Here is a tiny trained network, its code and every weight. The questions are about switching its units off for an input and a class, where a switched-off unit gives its printed mean instead of its output.

import numpy as np


def w(rows, s, z=0):
    codes = np.array(rows[::2]) - 128.0
    scale = np.full(codes.shape[1], s)
    scale[-1] = z or s
    return codes * scale


def norm(h):
    return h / np.sqrt((h * h).mean(-1, keepdims=True) + 1e-5)


def f(y):
    return y / 2 * (1 + np.tanh(0.7978845608 * (y + 0.044715 * y**3)))


def log_softmax(a):
    a = a - a.max(-1, keepdims=True)
    return a - np.log(np.exp(a).sum(-1, keepdims=True))


def net(x, mask):
    res = np.array(x, float).reshape(1, 8) / 4 @ E
    u = 0
    for l in range(4):
        y = f(norm(res) @ A[l][:, :-1].T + A[l][:, -1])
        res = res + np.where(mask[u : u + 6], y, B[l][:, -1]) @ B[l][:, :-1]
        u += 6
    return log_softmax(norm(res)[-1] @ U[:, :-1].T + U[:, -1])


A, B = {}, {}
E = w([
[218,114,201,142,135,119,211],'x0',
[131,127,124,126,129,131,128],'x1',
[127,128,126,125,127,126,131],'x2',
[149,153,96,208,80,233,145],'x3',
[126,132,125,127,129,128,126],'x4',
[113,138,80,163,21,21,183],'x5',
[197,1,133,228,133,100,10],'x6',
[127,135,127,130,128,127,129],'x7',
],0.0097)
A[0] = w([
[122,178,183,50,144,168,104,116],'L0N0',
[200,77,166,144,143,147,254,78],'L0N1',
[174,152,86,190,89,220,177,1],'L0N2',
[79,133,143,110,191,80,59,154],'L0N3',
[38,154,62,145,85,172,74,98],'L0N4',
[176,100,138,107,145,248,87,96],'L0N5',
],0.0083,0.0097)
B[0] = w([
[144,197,67,173,136,93,111,211],'L0N0',
[183,158,248,70,65,88,76,186],'L0N1',
[9,128,203,170,78,130,120,139],'L0N2',
[218,86,113,84,122,123,156,254],'L0N3',
[219,138,228,89,93,115,122,209],'L0N4',
[107,222,80,180,154,72,92,223],'L0N5',
],0.011,0.0047)
A[1] = w([
[29,145,213,160,71,74,153,185],'L1N0',
[135,107,124,175,153,181,128,38],'L1N1',
[66,120,65,44,69,160,18,103],'L1N2',
[167,82,113,76,211,174,106,88],'L1N3',
[95,124,112,134,158,62,115,4],'L1N4',
[179,70,33,119,1,73,177,100],'L1N5',
],0.009,0.0018)
B[1] = w([
[148,161,80,121,139,148,77,211],'L1N0',
[102,131,131,146,134,106,128,129],'L1N1',
[187,138,255,143,101,112,166,197],'L1N2',
[89,173,135,177,129,101,133,211],'L1N3',
[88,131,138,151,129,111,126,127],'L1N4',
[117,183,120,153,165,120,94,253],'L1N5',
],0.018,0.0046)
A[2] = w([
[70,49,109,25,160,59,119,79],'L2N0',
[57,176,108,25,102,161,216,13],'L2N1',
[122,127,164,89,226,192,133,52],'L2N2',
[95,142,135,198,28,247,110,83],'L2N3',
[102,111,166,123,230,185,102,35],'L2N4',
[125,10,122,205,133,101,89,3],'L2N5',
],0.011,0.0039)
B[2] = w([
[44,70,210,200,207,79,194,166],'L2N0',
[68,61,126,123,86,213,134,254],'L2N1',
[40,200,121,226,46,102,42,160],'L2N2',
[85,62,185,107,232,5,221,252],'L2N3',
[77,205,150,171,110,81,75,147],'L2N4',
[31,136,105,62,72,214,116,234],'L2N5',
],0.013,0.0034)
A[3] = w([
[138,8,107,178,120,135,60,4],'L3N0',
[47,88,80,106,43,196,86,84],'L3N1',
[137,109,93,181,126,98,30,141],'L3N2',
[48,179,114,173,200,73,155,129],'L3N3',
[119,118,76,145,41,64,167,86],'L3N4',
[94,51,150,120,151,114,168,129],'L3N5',
],0.012,0.0036)
B[3] = w([
[83,132,179,68,56,199,211,159],'L3N0',
[190,116,69,130,166,215,141,181],'L3N1',
[129,201,86,99,106,157,208,204],'L3N2',
[166,70,56,109,149,100,124,255],'L3N3',
[2,236,156,219,127,99,1,126],'L3N4',
[177,110,91,117,204,149,134,170],'L3N5',
],0.013,0.0088)
U = w([
[177,123,112,111,131,123,131,250],'0',
[29,107,101,96,86,201,169,90],'1',
[87,201,81,232,162,75,8,52],'2',
[69,57,158,153,203,19,198,57],'3',
[170,148,248,128,74,89,124,57],'4',
[204,128,98,94,137,124,135,147],'5',
],0.015,0.012)

Each question gives the input, the list of numbers given to net, and the class t.
The units are the neurons (one row each of A and B). Each row of codes is followed by its name. A weight is (code - 128) times the scale printed after its matrix; where a second scale follows, it is the last column's (A, B and U).
mask holds one flag per neuron, layer by layer. A switched-off neuron (its flag False) gives its mean, the last column of its row in B, instead of its output. The means were averaged over made-up inputs and are rounded, as every weight is.
A unit's drop is (log p(t) with every unit on - log p(t) with that unit switched off) / (log p(t) with every unit on - log p(t) with every unit switched off).
The circuit of an input: a set's keep is (log p(t) with only the set's units on - log p(t) with every unit switched off) / (log p(t) with every unit on - log p(t) with every unit switched off). Starting from the 12 units with the biggest drops (on a tie, the unit counted first), units are removed one at a time, each time the one whose removal leaves the highest keep (on an exact tie, the one counted first), for as long as the keep stays at least 0.8.
circuit, biggest first: the units of the circuit, biggest drop first
top k neurons: the k neurons with the biggest drops, biggest first
top k neurons in layer l: the k neurons of layer l with the biggest drops, biggest first
input [-1,0,3,-8,1,-4,-8,-8], class 1: circuit, biggest first -> (L2N1)
input [-3,-6,-3,6,4,-5,-2,-2], class 3: top 2 neurons -> (L2N3, L1N5)
input [-6,3,4,0,-6,-6,-2,5], class 2: top 4 neurons in layer 0 -> (L0N1, L0N5, L0N0, L0N2)
input [7,2,0,-1,7,4,6,-2], class 4: top 4 neurons in layer 0 -> (L0N1, L0N2, L0N5, L0N0)
input [3,-6,4,-2,-1,-5,-5,-1], class 1: circuit, biggest first -> (L2N1, L1N2)
input [6,4,1,8,8,2,-4,-8], class 3: circuit, biggest first -> (L2N3, L0N2)
input [5,-1,2,8,-6,-7,-1,-6], class 3: circuit, biggest first -> (L2N3, L0N2)
input [3,-2,-5,-1,3,-8,-8,-7], class 1: top 3 neurons -> (L2N1, L1N5, L1N0)
input [3,7,4,5,4,-3,-1,2], class 3: circuit, biggest first -> (L2N3, L0N2)
input [-7,-4,-5,-2,8,5,4,-5], class 4: top 2 neurons -> (L1N2, L3N3)
input [-2,4,0,0,-5,7,5,2], class 2: top 2 neurons in layer 1 -> (L1N5, L1N4)
input [8,7,0,7,-7,5,-6,-8], class 4: circuit, biggest first -> (L0N1, L3N4)
input [-5,4,3,0,5,4,3,-1], class 4: top 2 neurons -> (L3N3, L1N2)
input [1,6,-6,8,5,0,7,1], class 3: circuit, biggest first -> (L2N3)
input [8,5,-4,-7,4,4,-1,1], class 4: top 4 neurons -> (L0N1, L3N3, L2N3, L1N0)
input [4,-3,4,-5,8,-7,-7,3], class 1: top 2 neurons -> (L2N1, L1N5)
input [-6,-3,4,-6,5,-3,-5,-1], class 3: top 3 neurons in layer 1 -> (L1N0, L1N5, L1N4)
input [8,5,1,3,-6,0,3,-7], class 4: top 2 neurons -> (L0N1, L3N3)
input [7,-7,2,-5,0,-4,1,4], class 4: top 3 neurons -> (L0N1, L3N3, L2N3)
input [-2,8,-2,-8,4,2,-6,0], class 3: circuit, biggest first -> (L2N0)
input [8,7,-2,-7,7,7,7,-1], class 4: top 2 neurons in layer 2 -> (L2N1, L2N3)
input [-8,7,-7,-6,8,1,8,-6], class 1: top 2 neurons -> (L2N5, L3N0)
input [-8,7,5,-7,0,-1,5,-3], class 4: top 2 neurons in layer 1 -> (L1N2, L1N3)
input [3,1,4,-8,-2,8,3,3], class 2: top 2 neurons -> (L1N5, L3N4)
input [6,5,0,1,-4,-3,-7,-4], class 1: top 2 neurons -> (L2N1, L1N2)
input [6,4,-3,-2,-8,-6,-3,1], class 2: top 2 neurons -> (L2N2, L1N2)
input [-4,-4,2,-5,-6,6,-2,-3], class 2: top 2 neurons in layer 1 -> (L1N4, L1N5)
